Below are the code and all the weights of a small trained network. Each question names an input and a class and asks about switching units off, where a switched-off unit gives its printed mean instead of its output.

import numpy as np


def w(rows, s, z=0):
    codes = np.array(rows[::2]) - 128.0
    scale = np.full(codes.shape[1], s)
    scale[-1] = z or s
    return codes * scale


def norm(h):
    return h / np.sqrt((h * h).mean(-1, keepdims=True) + 1e-5)


def f(y):
    return y / 2 * (1 + np.tanh(0.7978845608 * (y + 0.044715 * y**3)))


def log_softmax(a):
    a = a - a.max(-1, keepdims=True)
    return a - np.log(np.exp(a).sum(-1, keepdims=True))


def net(x, mask):
    res = np.array(x, float).reshape(1, 8) / 4 @ E
    u = 0
    for l in range(3):
        y = f(norm(res) @ A[l][:, :-1].T + A[l][:, -1])
        res = res + np.where(mask[u : u + 5], y, B[l][:, -1]) @ B[l][:, :-1]
        u += 5
    return log_softmax(norm(res)[-1] @ U[:, :-1].T + U[:, -1])


A, B = {}, {}
E = w([
[124,229,135,49,193,122,106,114],'x0',
[124,129,130,131,127,127,129,130],'x1',
[73,78,254,82,127,167,106,168],'x2',
[128,221,183,193,123,214,172,139],'x3',
[35,147,13,130,108,201,76,216],'x4',
[207,146,110,68,132,146,164,205],'x5',
[158,177,163,102,1,122,67,129],'x6',
[128,128,130,130,128,126,132,129],'x7',
],0.0044)
A[0] = w([
[151,44,190,107,190,180,45,158,107],'L0N1',
[220,148,105,156,141,101,124,56,3],'L0N2',
[164,2,124,230,43,149,189,155,128],'L0N3',
[219,112,101,22,105,184,230,201,84],'L0N4',
[151,223,168,68,186,82,134,74,112],'L0N5',
],0.0056,0.0025)
B[0] = w([
[130,153,83,116,145,44,126,160,178],'L0N1',
[95,135,106,140,83,110,194,184,139],'L0N2',
[123,254,140,10,223,138,87,92,255],'L0N3',
[22,88,165,221,117,112,67,13,188],'L0N4',
[108,121,104,79,142,175,103,107,180],'L0N5',
],0.0082,0.0037)
A[1] = w([
[212,141,57,156,133,134,123,78,115],'L1N1',
[95,83,214,80,143,130,137,193,54],'L1N2',
[117,122,110,99,123,49,158,155,149],'L1N3',
[152,140,93,118,125,122,145,115,164],'L1N4',
[125,88,132,170,255,136,176,171,4],'L1N5',
],0.0089,0.0022)
B[1] = w([
[63,118,198,84,191,35,136,200,209],'L1N1',
[81,220,40,191,179,33,244,202,230],'L1N2',
[255,124,167,131,144,179,47,190,192],'L1N3',
[47,180,154,184,178,168,162,189,162],'L1N4',
[241,240,45,164,46,132,69,25,251],'L1N5',
],0.0065,0.0028)
A[2] = w([
[128,175,200,90,2,98,116,182,148],'L2N1',
[137,212,158,195,132,198,202,125,4],'L2N2',
[103,156,109,182,170,37,91,108,251],'L2N3',
[214,121,197,91,135,74,226,61,103],'L2N4',
[128,145,173,195,151,206,100,132,124],'L2N5',
],0.0064,0.0024)
B[2] = w([
[213,144,100,209,198,132,162,68,174],'L2N1',
[219,24,186,33,107,97,94,222,165],'L2N2',
[149,77,247,161,74,133,157,133,254],'L2N3',
[2,122,1,148,79,213,66,207,175],'L2N4',
[68,47,98,53,71,26,101,88,141],'L2N5',
],0.008,0.0063)
U = w([
[106,164,144,174,156,33,249,212,142],'0',
[221,193,104,175,108,147,127,73,121],'1',
[40,125,24,123,84,208,137,206,84],'2',
[77,181,165,46,216,139,104,108,58],'3',
[70,64,194,151,77,100,126,60,32],'4',
[136,139,160,123,122,115,110,143,253],'5',
[145,132,161,120,143,138,104,154,214],'6',
[208,50,151,56,118,104,103,183,50],'7',
],0.011,0.0043)

Each question gives the input, the list of numbers given to net, and the class t.
The units are the neurons (one row each of A and B). Each row of codes is followed by its name. A weight is (code - 128) times the scale printed after its matrix; where a second scale follows, it is the last column's (A, B and U).
mask holds one flag per neuron, layer by layer. A switched-off neuron (its flag False) gives its mean, the last column of its row in B, instead of its output. The means were averaged over made-up inputs and are rounded, as every weight is.
A unit's drop is (log p(t) with every unit on - log p(t) with that unit switched off) / (log p(t) with every unit on - log p(t) with every unit switched off).
The circuit of an input: a set's keep is (log p(t) with only the set's units on - log p(t) with every unit switched off) / (log p(t) with every unit on - log p(t) with every unit switched off). Starting from the 12 units with the biggest drops (on a tie, the unit counted first), units are removed one at a time, each time the one whose removal leaves the highest keep (on an exact tie, the one counted first), for as long as the keep stays at least 0.8.
circuit, biggest first: the units of the circuit, biggest drop first
most important unit: the unit with the biggest drop
k most important neurons: the k neurons with the biggest drops, biggest first
k most important neurons of layer l: the k neurons of layer l with the biggest drops, biggest first
input [-8,1,2,-1,-2,-1,2,2], class 3: circuit, biggest first -> L0N3
input [-2,-1,6,-5,7,-3,7,-5], class 1: 2 most important neurons of layer 1 -> L1N1, L1N4
input [3,0,-2,-3,6,-8,3,-3], class 4: 3 most important neurons of layer 0 -> L0N3, L0N5, L0N2
input [-1,-3,-7,-8,6,-8,7,5], class 4: 2 most important neurons of layer 1 -> L1N1, L1N5
input [4,-2,3,0,-6,8,-7,3], class 4: circuit, biggest first -> L0N4, L0N3
input [2,6,-1,4,-1,-6,2,0], class 4: circuit, biggest first -> L0N3, L2N5
input [2,-1,6,2,4,5,2,-3], class 0: 2 most important neurons -> L1N2, L0N3
input [5,-3,4,-1,-6,-1,2,3], class 2: circuit, biggest first -> L2N4, L0N3
input [5,5,-5,4,-5,0,4,1], class 0: 4 most important neurons -> L1N1, L0N3, L1N4, L0N2
input [6,-4,6,-2,7,-3,8,4], class 1: 3 most important neurons -> L2N1, L0N3, L2N4
input [8,8,5,6,-8,-4,-5,-7], class 2: 2 most important neurons -> L2N4, L0N3
input [-3,-7,6,8,1,3,6,5], class 7: 3 most important neurons of layer 2 -> L2N2, L2N5, L2N3
input [5,8,-3,1,7,-8,-4,4], class 4: 2 most important neurons -> L0N3, L2N4
input [4,1,2,3,-5,8,5,-7], class 4: circuit, biggest first -> L0N4, L0N3
input [3,2,-8,7,3,4,-1,4], class 0: most important unit -> L1N1
input [-6,2,3,-2,-6,6,4,1], class 2: 2 most important neurons of layer 1 -> L1N1, L1N5
input [-5,6,-5,-5,-7,2,4,-6], class 2: 2 most important neurons of layer 1 -> L1N2, L1N5
input [-4,4,-8,-5,-5,-4,4,-6], class 0: 3 most important neurons of layer 1 -> L1N1, L1N4, L1N5
input [5,-6,7,-7,-2,1,4,-6], class 0: 4 most important neurons -> L1N2, L0N3, L2N2, L1N5
input [-8,5,-8,4,-3,4,3,-6], class 0: circuit, biggest first -> L1N1
input [1,8,8,-5,-5,1,7,1], class 0: 2 most important neurons -> L1N2, L1N5
input [6,-2,2,2,6,5,7,4], class 1: 2 most important neurons of layer 2 -> L2N1, L2N4
input [-8,8,-2,8,-6,0,4,6], class 3: 2 most important neurons -> L0N3, L2N3
input [5,-4,5,4,-4,1,-6,0], class 1: 2 most important neurons -> L1N5, L0N3
input [1,5,-3,0,5,6,-6,0], class 1: 2 most important neurons -> L1N5, L2N4
input [5,3,-1,0,5,-2,8,3], class 1: circuit, biggest first -> L2N1, L0N3
input [-2,7,-6,6,4,-8,-8,0], class 1: circuit, biggest first -> L1N5
